Here is a tiny trained network, its code and every weight. The questions are about switching its units off for an input and a class, where a switched-off unit gives its printed mean instead of its output.

import numpy as np


def w(rows, s, z=0):
    codes = np.array(rows[::2]) - 128.0
    scale = np.full(codes.shape[1], s)
    scale[-1] = z or s
    return codes * scale


def f(y):
    return np.maximum(y, 0)


def log_softmax(a):
    a = a - a.max(-1, keepdims=True)
    return a - np.log(np.exp(a).sum(-1, keepdims=True))


def net(x, mask):
    res = np.array(x, float).reshape(1, 8) / 4 @ E
    y = f(res @ A[0][:, :-1].T + A[0][:, -1])
    res = res + np.where(mask, y, B[0][:, -1]) @ B[0][:, :-1]
    return log_softmax(res[-1] @ U[:, :-1].T + U[:, -1])


A, B = {}, {}
E = w([
[44,95,56,58,41,171,1,213,18,70,134,74],'x0',
[81,33,227,76,198,54,80,38,50,174,247,100],'x1',
[37,93,116,175,168,71,214,208,25,201,53,182],'x2',
[119,124,131,136,132,124,127,128,129,125,128,121],'x3',
[161,18,15,107,171,62,219,104,138,15,120,58],'x4',
[73,84,179,67,78,34,90,109,193,52,56,252],'x5',
[127,122,122,131,126,125,125,129,130,137,128,127],'x6',
[233,136,115,228,118,16,27,150,85,126,125,129],'x7',
],0.0047)
A[0] = w([
[116,186,194,127,101,158,92,142,123,187,127,161,23],'N1',
[152,165,76,144,87,149,140,192,173,110,73,138,30],'N2',
[85,92,178,90,86,48,106,109,170,84,71,230,54],'N3',
[160,145,109,170,160,181,154,132,74,186,170,40,114],'N4',
[97,192,192,155,110,161,82,142,133,201,128,168,71],'N5',
[141,158,117,176,154,174,147,139,87,179,159,69,89],'N6',
[104,200,190,145,105,166,86,143,133,190,125,174,26],'N7',
[162,142,127,104,80,160,71,97,161,84,158,93,81],'N8',
[75,113,116,164,150,95,178,179,50,188,85,159,49],'N9',
[103,70,178,92,172,89,114,77,94,163,194,112,37],'N10',
[169,163,138,109,109,154,81,90,177,91,152,106,103],'N11',
[114,80,178,93,168,78,102,72,94,157,191,115,39],'N12',
[193,159,181,173,201,113,207,68,208,170,116,154,25],'N13',
[107,77,187,82,177,78,110,78,90,155,187,109,2],'N14',
[60,101,104,156,146,80,168,186,55,180,81,175,83],'N15',
[158,134,122,102,112,149,92,84,169,98,174,108,62],'N16',
[163,142,132,97,105,160,78,76,173,86,162,95,8],'N17',
[81,118,81,77,63,171,57,180,62,92,131,95,29],'N18',
[181,120,123,197,81,61,52,141,106,104,123,142,247],'N19',
[89,108,81,97,67,159,52,194,63,96,121,89,79],'N20',
[80,96,175,83,74,65,101,110,167,81,83,203,133],'N21',
[180,146,133,112,94,163,72,74,189,93,168,108,95],'N22',
[140,60,43,120,179,87,210,104,152,63,108,84,107],'N23',
[6,118,148,10,117,254,227,104,176,122,121,135,214],'N24',
[151,162,76,148,97,168,162,181,173,109,71,140,20],'N25',
[111,183,190,138,111,171,98,131,119,194,126,172,102],'N26',
[154,178,78,151,93,162,171,167,172,111,79,145,16],'N27',
],0.0061,0.0032)
B[0] = w([
[172,25,113,76,48,112,133,139,84,35,154,74,168],'N1',
[82,192,158,188,101,184,79,62,61,79,67,139,172],'N2',
[104,131,33,102,188,244,69,164,241,135,191,111,198],'N3',
[135,127,39,86,186,217,63,167,232,155,176,134,208],'N4',
[185,36,122,74,68,106,126,136,84,48,155,79,186],'N5',
[131,112,66,91,158,183,90,149,190,132,168,130,185],'N6',
[165,42,113,88,66,108,126,133,88,55,153,86,177],'N7',
[84,129,196,149,148,104,203,173,156,138,117,93,173],'N8',
[76,118,221,141,158,140,205,191,184,100,118,62,183],'N9',
[77,187,138,186,86,196,84,75,85,66,61,149,187],'N10',
[92,138,198,141,164,101,193,171,135,137,102,98,171],'N11',
[88,184,135,192,95,193,86,79,86,74,75,153,186],'N12',
[40,61,56,180,20,62,209,58,165,182,227,245,191],'N13',
[64,190,134,205,75,209,87,68,71,58,72,157,182],'N14',
[80,144,234,141,166,135,208,201,181,108,100,57,194],'N15',
[98,122,206,133,146,120,192,171,146,118,101,94,161],'N16',
[63,118,214,141,152,122,214,187,160,116,108,76,160],'N17',
[67,90,90,177,55,51,215,60,174,198,201,233,198],'N18',
[213,216,115,94,216,84,89,132,107,224,80,115,216],'N19',
[77,121,97,178,87,50,214,72,172,203,198,231,207],'N20',
[140,133,47,97,190,212,77,152,201,153,174,115,203],'N21',
[88,139,222,143,166,99,209,182,147,135,104,89,180],'N22',
[208,15,123,54,34,111,91,145,43,28,153,74,202],'N23',
[253,211,127,92,217,4,65,89,55,239,62,127,254],'N24',
[80,165,146,189,85,184,81,63,66,69,77,146,173],'N25',
[180,49,115,77,72,101,120,152,92,63,147,87,185],'N26',
[67,168,141,185,82,184,94,59,67,64,89,156,171],'N27',
],0.0051,0.0076)
U = w([
[64,188,144,202,87,228,86,52,62,53,69,153,69],'0',
[73,92,88,165,61,41,200,72,174,192,206,224,71],'1',
[198,15,121,46,60,101,120,154,64,26,149,68,86],'2',
[70,143,243,137,182,127,202,225,175,123,98,62,83],'3',
[131,132,29,80,198,254,62,167,228,156,174,124,90],'4',
[143,152,130,121,143,111,112,131,108,152,120,134,255],'5',
[142,151,127,127,139,110,114,129,108,153,113,136,233],'6',
[212,206,128,100,195,26,77,107,74,213,80,122,136],'7',
],0.0073,0.007)

Each question gives the input, the list of numbers given to net, and the class t.
The units are the neurons (one row each of A and B). Each row of codes is followed by its name. A weight is (code - 128) times the scale printed after its matrix; where a second scale follows, it is the last column's (A, B and U).
mask holds one flag per neuron, in row order. A switched-off neuron (its flag False) gives its mean, the last column of its row in B, instead of its output. The means were averaged over made-up inputs and are rounded, as every weight is.
A unit's drop is (log p(t) with every unit on - log p(t) with that unit switched off) / (log p(t) with every unit on - log p(t) with every unit switched off).
The circuit of an input: a set's keep is (log p(t) with only the set's units on - log p(t) with every unit switched off) / (log p(t) with every unit on - log p(t) with every unit switched off). Starting from the 12 units with the biggest drops (on a tie, the unit counted first), units are removed one at a time, each time the one whose removal leaves the highest keep (on an exact tie, the one counted first), for as long as the keep stays at least 0.8.
units of the circuit, in order: the units of the circuit, biggest drop first
most important unit: the unit with the biggest drop
top k neurons: the k neurons with the biggest drops, biggest first
drop of u: that unit's drop, to one decimal
input [5,8,3,-2,-8,8,-8,3], class 0: top neuron	N14
input [8,5,6,0,-5,0,7,-1], class 1: top 2 neurons	N18, N20
input [-4,-5,-8,-2,7,-6,-4,-7], class 3: units of the circuit, in order	N22, N17
input [-7,2,-7,4,2,-3,6,-5], class 1: top 2 neurons	N13, N15
input [-3,4,-3,5,1,7,6,0], class 4: units of the circuit, in order	N3, N21
input [2,3,5,2,5,8,-4,-5], class 4: top 2 neurons	N3, N21
input [8,8,-5,8,-5,-7,4,8], class 0: top 4 neurons	N14, N12, N10, N24
input [8,-6,-1,4,6,2,0,5], class 1: top 2 neurons	N20, N18
input [-1,-6,8,2,3,3,-5,5], class 3: top 2 neurons	N15, N9
input [-1,2,2,5,-4,-7,-7,-6], class 4: top 3 neurons	N4, N6, N19
input [5,-7,-3,3,0,-2,4,-1], class 0: top 4 neurons	N2, N25, N27, N13
input [-2,0,6,-2,7,-8,-2,-1], class 4: top 3 neurons	N4, N6, N5
input [3,4,-6,5,-7,8,-4,-1], class 4: top 2 neurons	N3, N21
input [7,-4,1,6,3,3,0,8], class 7: most important unit	N19
input [0,-8,0,1,-3,7,4,8], class 0: drop of N25	0.7
input [-5,5,4,2,1,-5,0,1], class 0: drop of N21	0.1
input [5,-3,-7,-4,3,4,0,-3], class 3: drop of N2	0.0
